How the units are linked:
s696 % s93
s696 ! s45
s696 $ s67
s696 ^ s879
s696 ~ s92
s519 % s810
s519 ! s919
s519 $ s660
s519 ^ s637
s519 ~ s202
s494 % s294
s494 ! s96
s494 $ s43
s494 ^ s202
s494 ~ s556
s722 % s683
s722 ! s916
s722 $ s713
s722 ^ s659
s722 ~ s354
s718 % s354
s718 ! s616
s718 $ s451
s718 ^ s916
s718 ~ s664
s850 % s879
s850 ! s698
s850 $ s399
s850 ^ s727
s850 ~ s45
s660 % s31
s660 ! s797
s660 $ s637
s660 ^ s808
s660 ~ s519
s368 % s936
s368 ! s935
s368 $ s41
s368 ^ s837
s368 ~ s707
s10 % s797
s10 ! s109
s10 $ s748
s10 ^ s466
s10 ~ s498
s810 % s664
s810 ! s660
s810 $ s31
s810 ^ s616
s810 ~ s16
s916 % s713
s916 ! s556
s916 $ s626
s916 ^ s294
s916 ~ s451
s248 % s163
s248 ! s683
s248 $ s530
s248 ^ s165
s248 ~ s786
s41 % s779
s41 ! s720
s41 $ s837
s41 ^ s470
s41 ~ s368
s353 % s733
s353 ! s810
s353 $ s664
s353 ^ s718
s353 ~ s949
s950 % s916
s950 ! s936
s950 $ s556
s950 ^ s494
s950 ~ s616
s60 % s466
s60 ! s248
s60 $ s163
s60 ^ s92
s60 ~ s109
s698 % s399
s698 ! s353
s698 $ s733
s698 ^ s865
s698 ~ s459
s936 % s556
s936 ! s41
s936 $ s779
s936 ^ s96
s936 ~ s808
s67 % s778
s67 ! s850
s67 $ s879
s67 ^ s525
s67 ~ s696
s556 % s626
s556 ! s779
s556 $ s494
s556 ^ s43
s556 ~ s950
s786 % s60
s786 ! s457
s786 $ s248
s786 ^ s530
s786 ~ s852
s778 % s699
s778 ! s879
s778 $ s970
s778 ^ s689
s778 ~ s93
s451 % s722
s451 ! s950
s451 $ s916
s451 ^ s626
s451 ~ s718
s202 % s16
s202 ! s238
s202 $ s519
s202 ^ s660
s202 ~ s43
s16 % s353
s16 ! s519
s16 $ s810
s16 ^ s31
s16 ~ s554
s530 % s92
s530 ! s827
s530 $ s165
s530 ^ s45
s530 ~ s248
s689 % s10
s689 ! s852
s689 $ s109
s689 ^ s60
s689 ~ s970
s727 % s852
s727 ! s865
s727 $ s601
s727 ^ s457
s727 ~ s399
s879 % s970
s879 ! s399
s879 $ s525
s879 ^ s852
s879 ~ s67
s45 % s67
s45 ! s459
s45 $ s850
s45 ^ s399
s45 ~ s165
s837 % s96
s837 ! s93
s837 $ s470
s837 ^ s699
s837 ~ s41
s779 % s494
s779 ! s837
s779 $ s96
s779 ^ s483
s779 ~ s936
s554 % s949
s554 ! s202
s554 $ s16
s554 ^ s810
s554 ~ s294
s748 % s707
s748 ! s60
s748 $ s466
s748 ^ s935
s748 ~ s10
s970 % s498
s970 ! s525
s970 $ s689
s970 ^ s109
s970 ~ s778
s457 % s248
s457 ! s722
s457 $ s683
s457 ^ s827
s457 ~ s601
s659 % s468
s659 ! s294
s659 $ s136
s659 ^ s949
s659 ~ s713
s865 % s601
s865 ! s718
s865 $ s354
s865 ^ s722
s865 ~ s733
s109 % s748
s109 ! s786
s109 $ s60
s109 ^ s163
s109 ~ s689
s733 % s727
s733 ! s664
s733 $ s865
s733 ^ s354
s733 ~ s698
s616 % s451
s616 ! s808
s616 $ s950
s616 ^ s556
s616 ~ s31
s852 % s109
s852 ! s601
s852 $ s786
s852 ^ s248
s852 ~ s525
s468 % s45
s468 ! s136
s468 $ s459
s468 ^ s698
s468 ~ s827
s354 % s457
s354 ! s451
s354 $ s722
s354 ^ s713
s354 ~ s865
s136 % s459
s136 ! s554
s136 $ s949
s136 ^ s353
s136 ~ s659
s96 % s43
s96 ! s470
s96 $ s483
s96 ^ s238
s96 ~ s779
s238 % s519
s238 ! s498
s238 $ s919
s238 ^ s797
s238 ~ s483
s699 % s238
s699 ! s970
s699 $ s498
s699 ^ s10
s699 ~ s470
s470 % s483
s470 ! s778
s470 $ s699
s470 ^ s498
s470 ~ s837
s683 % s530
s683 ! s713
s683 $ s827
s683 ^ s468
s683 ~ s457
s664 % s865
s664 ! s31
s664 $ s718
s664 ^ s451
s664 ~ s353
s797 % s637
s797 ! s748
s797 $ s707
s797 ^ s368
s797 ~ s919
s949 % s698
s949 ! s16
s949 $ s353
s949 ^ s664
s949 ~ s136
s601 % s786
s601 ! s354
s601 $ s457
s601 ^ s683
s601 ~ s727
s483 % s202
s483 ! s699
s483 $ s238
s483 ^ s919
s483 ~ s96
s163 % s935
s163 ! s530
s163 $ s92
s163 ^ s696
s163 ~ s60
s808 % s950
s808 ! s368
s808 $ s936
s808 ^ s779
s808 ~ s637
s827 % s165
s827 ! s659
s827 $ s468
s827 ^ s459
s827 ~ s683
s919 % s660
s919 ! s10
s919 $ s797
s919 ^ s707
s919 ~ s238
s720 % s837
s720 ! s696
s720 $ s93
s720 ^ s778
s720 ~ s935
s165 % s696
s165 ! s468
s165 $ s45
s165 ^ s850
s165 ~ s530
s637 % s616
s637 ! s707
s637 $ s808
s637 ^ s936
s637 ~ s660
s43 % s554
s43 ! s483
s43 $ s202
s43 ^ s519
s43 ~ s494
s707 % s808
s707 ! s466
s707 $ s368
s707 ^ s41
s707 ~ s797
s92 % s720
s92 ! s165
s92 $ s696
s92 ^ s67
s92 ~ s163
s525 % s689
s525 ! s727
s525 $ s852
s525 ^ s786
s525 ~ s879
s294 % s136
s294 ! s43
s294 $ s554
s294 ^ s16
s294 ~ s626
s498 % s919
s498 ! s689
s498 $ s10
s498 ^ s748
s498 ~ s699
s31 % s718
s31 ! s637
s31 $ s616
s31 ^ s950
s31 ~ s810
s935 % s41
s935 ! s92
s935 $ s720
s935 ^ s93
s935 ~ s466
s459 % s850
s459 ! s949
s459 $ s698
s459 ^ s733
s459 ~ s468
s713 % s827
s713 ! s626
s713 $ s659
s713 ^ s136
s713 ~ s722
s466 % s368
s466 ! s163
s466 $ s935
s466 ^ s720
s466 ~ s748
s93 % s470
s93 ! s67
s93 $ s778
s93 ^ s970
s93 ~ s720
s626 % s659
s626 ! s494
s626 $ s294
s626 ^ s554
s626 ~ s916
s399 % s525
s399 ! s733
s399 $ s727
s399 ^ s601
s399 ~ s850

The rows follow the links: the fewer symbols apart two units are, the more alike their rows tend to be.

Rows of some units; one shown again gets a slightly different row:
s60 [34, -26, 98, -70, -84, -17, 69, 41, 59, -61, -13, -1, -25, -8, 25, -33, -26, 26, 13, 25, -14, 27, -6, -27, -7, 8, 28, 3, -6, -1, -6, 9, 13, -1, 32, 22, -21, -20, -15, 10, 16]
s713 [16, -24, -2, -24, 58, 15, -89, 14, -59, 50, -22, 49, 0, 5, 17, -33, 2, -48, -7, 34, 44, -22, 8, 63, -33, -6, 5, 21, 43, 20, -20, 32, -5, -35, -13, 13, -22, 61, 32, -39, -6]
s45 [55, -18, 41, -59, -12, -19, -28, 8, -16, 5, -13, 41, 3, 26, 37, -49, -52, -18, 27, 63, 47, 62, -20, -29, -18, 35, -3, 26, 47, 6, 6, 88, -14, -43, 20, 7, -38, 22, 12, -20, 6]
s837 [-10, 10, 32, 8, -70, 11, 99, -28, 37, -40, -20, -41, -24, -43, -32, 36, 9, 23, 8, 9, -16, 17, 9, -52, 31, 6, 10, -15, -44, -4, -7, -44, -1, 17, 5, 6, 67, -57, -29, 32, 34]
s936 [-63, 18, -56, 77, 23, 16, 14, 2, 12, 5, 13, -38, 6, -15, -26, 34, 47, 32, -40, -74, -55, -60, 30, -14, 24, -9, 6, -33, -44, 21, -3, -79, 14, 20, -12, -8, 19, -19, -19, 0, -4]
s93 [19, -28, 25, -27, -54, -25, 18, 41, 57, 9, 6, -12, -2, 31, 5, -53, -40, 20, -24, -6, -36, 12, 7, -110, 8, 36, 39, 5, -19, 36, 35, 13, 11, -3, 60, -15, -45, -30, -47, -5, 30]
s165 [49, -8, 31, -42, -7, -27, -24, 13, -27, -2, -4, 34, 11, 40, 38, -61, -54, -16, 20, 53, 38, 60, -24, -41, -22, 31, -14, 25, 45, 21, 6, 89, -6, -39, 8, 6, -48, 21, 11, -21, -4]
s459 [11, 3, -18, -12, 58, -22, -73, 17, -17, 2, 52, 26, 22, 45, 36, 0, -14, 4, 12, -19, 15, 6, -34, 77, -21, -7, -37, 15, 40, -44, 11, 45, 3, 10, -9, -13, -73, 52, 35, -2, -62]
s797 [-27, -5, 8, 26, -40, 26, 60, -10, 6, 9, -55, -26, -21, -41, -41, -3, 13, -4, -16, 14, -16, -9, 38, -90, 24, 14, 34, -21, -47, 62, -16, -46, -3, -13, 17, 18, 64, -42, -44, -3, 68]
s778 [23, -35, 45, -46, -61, -16, 19, 47, 54, 5, -3, -3, -14, 25, 5, -53, -39, 10, -15, 7, -28, 18, 4, -97, 1, 27, 42, 6, -11, 35, 29, 14, 17, -7, 64, -4, -40, -31, -47, -4, 34]
s970 [31, -38, 60, -55, -69, -14, 37, 43, 58, -3, -15, -3, -16, 13, 11, -54, -34, 9, -8, 24, -20, 24, 6, -81, -2, 27, 47, 7, -11, 38, 23, 4, 11, -6, 59, 8, -34, -26, -42, 1, 36]
s530 [37, -8, 16, -32, 3, -32, -39, 16, -26, -12, 4, 39, 20, 51, 41, -60, -49, 5, 24, 34, 29, 60, -33, -43, -22, 35, -25, 21, 38, 21, 1, 87, -8, -33, 12, 0, -60, 23, 14, -29, -9]
s660 [-49, 13, -31, 44, 5, 27, 29, -15, 31, 2, 11, -38, -12, -39, -40, 60, 53, 14, -25, -52, -36, -62, 24, 42, 22, -32, 10, -19, -45, -16, -5, -91, 8, 37, -13, -6, 53, -17, -9, 25, 0]
s41 [-9, 6, 35, 6, -65, 19, 92, -28, 32, -29, -33, -33, -27, -48, -28, 26, 12, 14, 6, 17, -9, 10, 18, -62, 32, 1, 27, -16, -44, 17, -5, -45, -5, 2, 9, 12, 70, -55, -22, 28, 46]
s865 [13, -9, -30, -6, 75, -7, -99, 33, -43, 41, 20, 38, 22, 43, 28, -39, -5, -20, -13, -4, 18, -18, -2, 54, -30, -6, -16, 16, 44, 0, 3, 38, 9, -13, -9, -5, -69, 53, 29, -34, -36]
s733 [8, -4, -31, -4, 73, -18, -94, 29, -29, 27, 35, 32, 25, 53, 32, -31, -3, -13, -7, -18, 11, -14, -17, 61, -23, -8, -25, 14, 45, -13, 10, 45, 4, -3, -9, -11, -78, 56, 29, -31, -49]
s399 [64, -18, 50, -76, -16, -11, -15, -3, -6, -1, -10, 34, -9, 11, 31, -30, -42, -25, 39, 74, 55, 56, -25, 15, -27, 6, -3, 35, 43, -19, 3, 84, -12, -25, 4, 10, -24, 25, 21, -3, 1]
s353 [2, 9, 5, -8, 46, 31, -29, -29, -51, -1, -29, 33, -9, -35, 7, 19, 26, -36, 18, 38, 55, -17, 1, 115, -16, -33, -16, 5, 29, -18, -48, -4, -17, -12, -55, 26, 45, 37, 49, -9, -15]
s96 [-57, 11, -49, 80, 14, 17, 11, 11, -6, 12, -10, -33, -1, -8, -34, 6, 30, 18, -41, -55, -54, -52, 36, -62, 24, 7, 18, -34, -46, 58, -8, -70, 15, -2, 5, -4, 20, -26, -35, -11, 19]
s935 [-3, -11, -10, 3, -49, -35, 36, 30, 57, -3, 28, -28, 12, 42, -4, -22, -29, 36, -20, -36, -48, 15, -5, -114, 23, 32, 21, -9, -27, 22, 42, 6, 10, 14, 47, -28, -47, -40, -49, 13, 16]
s919 [-37, -4, -2, 43, -26, 28, 41, -4, -3, 12, -46, -20, -14, -32, -38, -10, 16, -3, -29, -3, -19, -25, 37, -99, 23, 19, 42, -28, -47, 72, -9, -51, -1, -14, 19, 11, 50, -35, -49, -7, 60]
s722 [14, -18, -12, -16, 63, 9, -99, 27, -54, 51, -6, 49, 9, 26, 20, -43, -9, -48, -9, 19, 34, -25, 6, 51, -34, -1, -1, 15, 46, 18, -10, 35, -3, -25, -10, 10, -39, 58, 26, -39, -15]

Each walk starts at a row. The symbols on each line, taken left to right, move it on to the next unit.
Each answer is a row, close to the row of the unit it stands for.
[16, 22, 55, -20, -38, -40, 61, 27, 33, -109, 32, -8, 6, 20, 57, -9, -17, 68, 20, -15, -27, 45, -42, 7, -16, 4, -38, -7, 6, -26, -17, 19, 16, 10, -6, 13, -56, -15, 16, 5, -50]
% ^ ^ ! [25, 10, 9, -18, 11, -47, -24, 22, -23, -35, 12, 31, 31, 57, 48, -55, -49, 22, 22, 18, 8, 57, -29, -49, -24, 33, -36, 16, 38, 19, 0, 81, -4, -35, 3, 5, -76, 14, 7, -26, -30]
^ ^ ! [15, 0, -27, -10, 66, -19, -85, 20, -25, 16, 45, 29, 31, 52, 35, -16, -13, 2, 2, -23, 10, -9, -29, 70, -25, -11, -29, 15, 46, -27, 11, 44, 6, 2, -10, -15, -74, 53, 30, -16, -53]
[-11, 2, 31, 14, -64, 26, 84, -18, 25, -18, -43, -30, -29, -51, -34, 19, 8, 7, -4, 21, -11, 1, 19, -71, 24, 11, 31, -16, -45, 36, -15, -45, -6, -5, 9, 9, 70, -51, -36, 18, 58]
$ ! [7, -19, 7, -7, -53, -23, 21, 42, 56, 11, 19, -24, 6, 39, 4, -42, -34, 26, -23, -20, -42, 18, -4, -110, 12, 41, 29, -4, -18, 29, 42, 11, 13, 4, 57, -24, -53, -36, -56, 1, 24]
~ ^ ~ ! [20, 12, 75, -34, -58, -31, 68, 30, 40, -101, 26, -2, -3, 8, 50, -7, -15, 57, 20, -6, -22, 44, -30, 6, -14, 3, -24, -4, 3, -24, -27, 12, 19, 5, 2, 18, -46, -18, 9, 12, -31]
[-12, 14, -10, 27, -49, -33, 53, 4, 61, -27, 37, -48, 10, 19, -12, 11, -19, 56, -7, -47, -54, 21, -7, -95, 35, 22, -5, -15, -35, -6, 33, -20, 13, 32, 32, -31, -22, -48, -38, 25, 0]
% ! [-13, -3, -18, 22, -49, -33, 43, 17, 59, -18, 38, -44, 12, 35, -6, -7, -20, 47, -11, -46, -54, 20, -5, -110, 23, 27, 4, -11, -34, 10, 45, -4, 13, 26, 44, -30, -37, -46, -48, 12, 3]
^ % % ~ [-63, 20, -59, 79, 20, 12, 9, 6, -3, 9, -2, -33, 8, -9, -34, 14, 33, 20, -38, -69, -49, -52, 30, -40, 19, 0, 7, -32, -47, 37, -9, -82, 10, 16, 1, -9, 13, -21, -20, -7, 10]
[38, -37, 77, -65, -77, -9, 44, 46, 52, -19, -20, 0, -27, 6, 15, -50, -33, 10, -2, 26, -19, 23, 8, -58, -7, 24, 48, 3, -7, 29, 14, 9, 16, -8, 51, 16, -26, -26, -35, -1, 32]
~ ^ % % [-15, -5, 27, 12, -56, 29, 71, -16, 14, -4, -52, -25, -27, -46, -40, 5, 10, -3, -11, 20, -10, -3, 29, -80, 23, 14, 37, -18, -40, 51, -15, -44, -4, -7, 19, 21, 70, -47, -35, 5, 61]
~ % [-53, 17, -33, 58, 5, 23, 23, -6, 18, -1, 13, -43, -1, -30, -32, 54, 49, 23, -28, -65, -47, -58, 21, 30, 19, -28, 5, -26, -46, -7, -8, -91, 13, 39, -11, -5, 40, -19, -11, 19, -6]
[24, 0, 85, -49, -62, -26, 74, 35, 48, -94, 10, -2, -14, -1, 44, -11, -16, 49, 29, 9, -23, 37, -22, 1, -17, 0, -5, -4, -4, -22, -19, 11, 22, 3, 9, 23, -34, -19, 1, 11, -22]
~ ^ % % [-12, 13, 23, 5, -68, 5, 98, -28, 48, -47, -9, -42, -19, -41, -26, 42, 1, 31, 9, -4, -26, 20, 2, -54, 34, 4, 6, -20, -48, -14, 1, -38, -1, 21, 8, -2, 55, -54, -26, 38, 24]
~ ^ ^ [-16, 17, -7, 26, -52, -25, 75, -11, 63, -39, 32, -54, 3, 6, -12, 32, -6, 55, 1, -39, -51, 30, -10, -75, 37, 13, -6, -17, -40, -13, 30, -24, 3, 31, 21, -30, -1, -54, -37, 39, -5]
[30, 8, -6, -23, 43, -29, -57, 6, -11, -3, 57, 21, 17, 37, 39, 2, -10, 5, 22, -12, 16, 14, -36, 87, -27, -15, -38, 16, 41, -55, 14, 54, 5, 11, -15, -18, -64, 40, 39, -2, -60]
~ $ $ % [56, -16, 44, -68, -17, -17, -20, 3, -12, 1, -14, 38, 2, 15, 31, -40, -47, -22, 34, 72, 48, 54, -25, -11, -27, 22, -2, 30, 49, 0, 8, 83, -14, -33, 10, 13, -28, 18, 13, -10, 8]
! ^ % ^ [50, 3, 24, -59, 15, -26, -24, -4, 6, -20, 37, 20, 9, 20, 38, 14, -17, 2, 31, 20, 34, 34, -39, 90, -20, -19, -33, 26, 47, -73, 11, 59, -1, 12, -12, -6, -43, 32, 37, 11, -51]
[-56, 22, -48, 68, 18, 23, 17, -4, 14, -3, 20, -35, -2, -17, -30, 41, 48, 25, -31, -70, -55, -61, 21, 8, 24, -22, 0, -30, -43, 7, -7, -88, 11, 31, -13, -9, 27, -19, -16, 5, -3]
% ^ ^ ! [-52, -1, -22, 55, -14, 24, 26, 5, -6, 18, -36, -23, -9, -20, -39, -8, 20, 3, -46, -19, -34, -38, 40, -91, 25, 20, 31, -31, -42, 73, -9, -59, -1, -9, 13, 13, 42, -30, -41, -18, 52]
$ ! ! [40, -26, 85, -69, -84, -11, 57, 46, 53, -41, -15, 0, -30, -7, 22, -38, -30, 21, 6, 28, -14, 25, -1, -41, -9, 13, 39, 2, -8, 15, 6, 5, 18, -1, 44, 17, -21, -27, -24, 4, 28]
[13, 23, 40, -11, -25, -49, 37, 26, 19, -97, 37, 1, 14, 30, 59, -18, -24, 68, 20, -13, -25, 45, -39, -3, -20, 8, -49, -11, 11, -20, -17, 35, 14, 1, -8, 9, -63, -10, 12, -4, -59]
! ^ [61, -14, 45, -79, -10, -14, -11, -8, 3, -9, 11, 30, -7, 7, 35, -4, -37, -19, 43, 58, 52, 53, -33, 62, -27, -11, -18, 36, 49, -55, 8, 67, -9, -3, -7, 4, -21, 25, 30, 15, -22]
! % ! ~ [7, -15, -26, -16, 73, -2, -104, 24, -45, 45, 11, 46, 21, 37, 21, -40, -3, -34, -9, 1, 21, -20, 1, 52, -31, 3, -9, 20, 45, 9, -1, 47, 0, -24, -8, 1, -57, 53, 25, -38, -25]
[59, -21, 53, -81, -21, -13, -10, -2, 0, -7, -7, 33, -12, 9, 30, -9, -35, -21, 44, 68, 54, 53, -26, 34, -23, -3, -6, 33, 47, -35, 14, 75, -11, -15, -2, 9, -18, 18, 26, 9, -10]
^ % % [33, -8, 92, -60, -76, -20, 73, 35, 57, -83, 1, 0, -19, -8, 38, -21, -24, 40, 16, 16, -16, 39, -13, -8, -14, 10, 15, 3, -3, -10, -13, 1, 14, 10, 17, 23, -28, -26, -5, 8, -3]
! ! ~ $ [39, -1, 7, -43, 27, -27, -38, 2, 2, -14, 51, 23, 11, 28, 44, 10, -14, 0, 30, 2, 22, 23, -39, 91, -28, -20, -37, 19, 45, -71, 13, 54, -2, 16, -14, -11, -57, 36, 43, 8, -62]
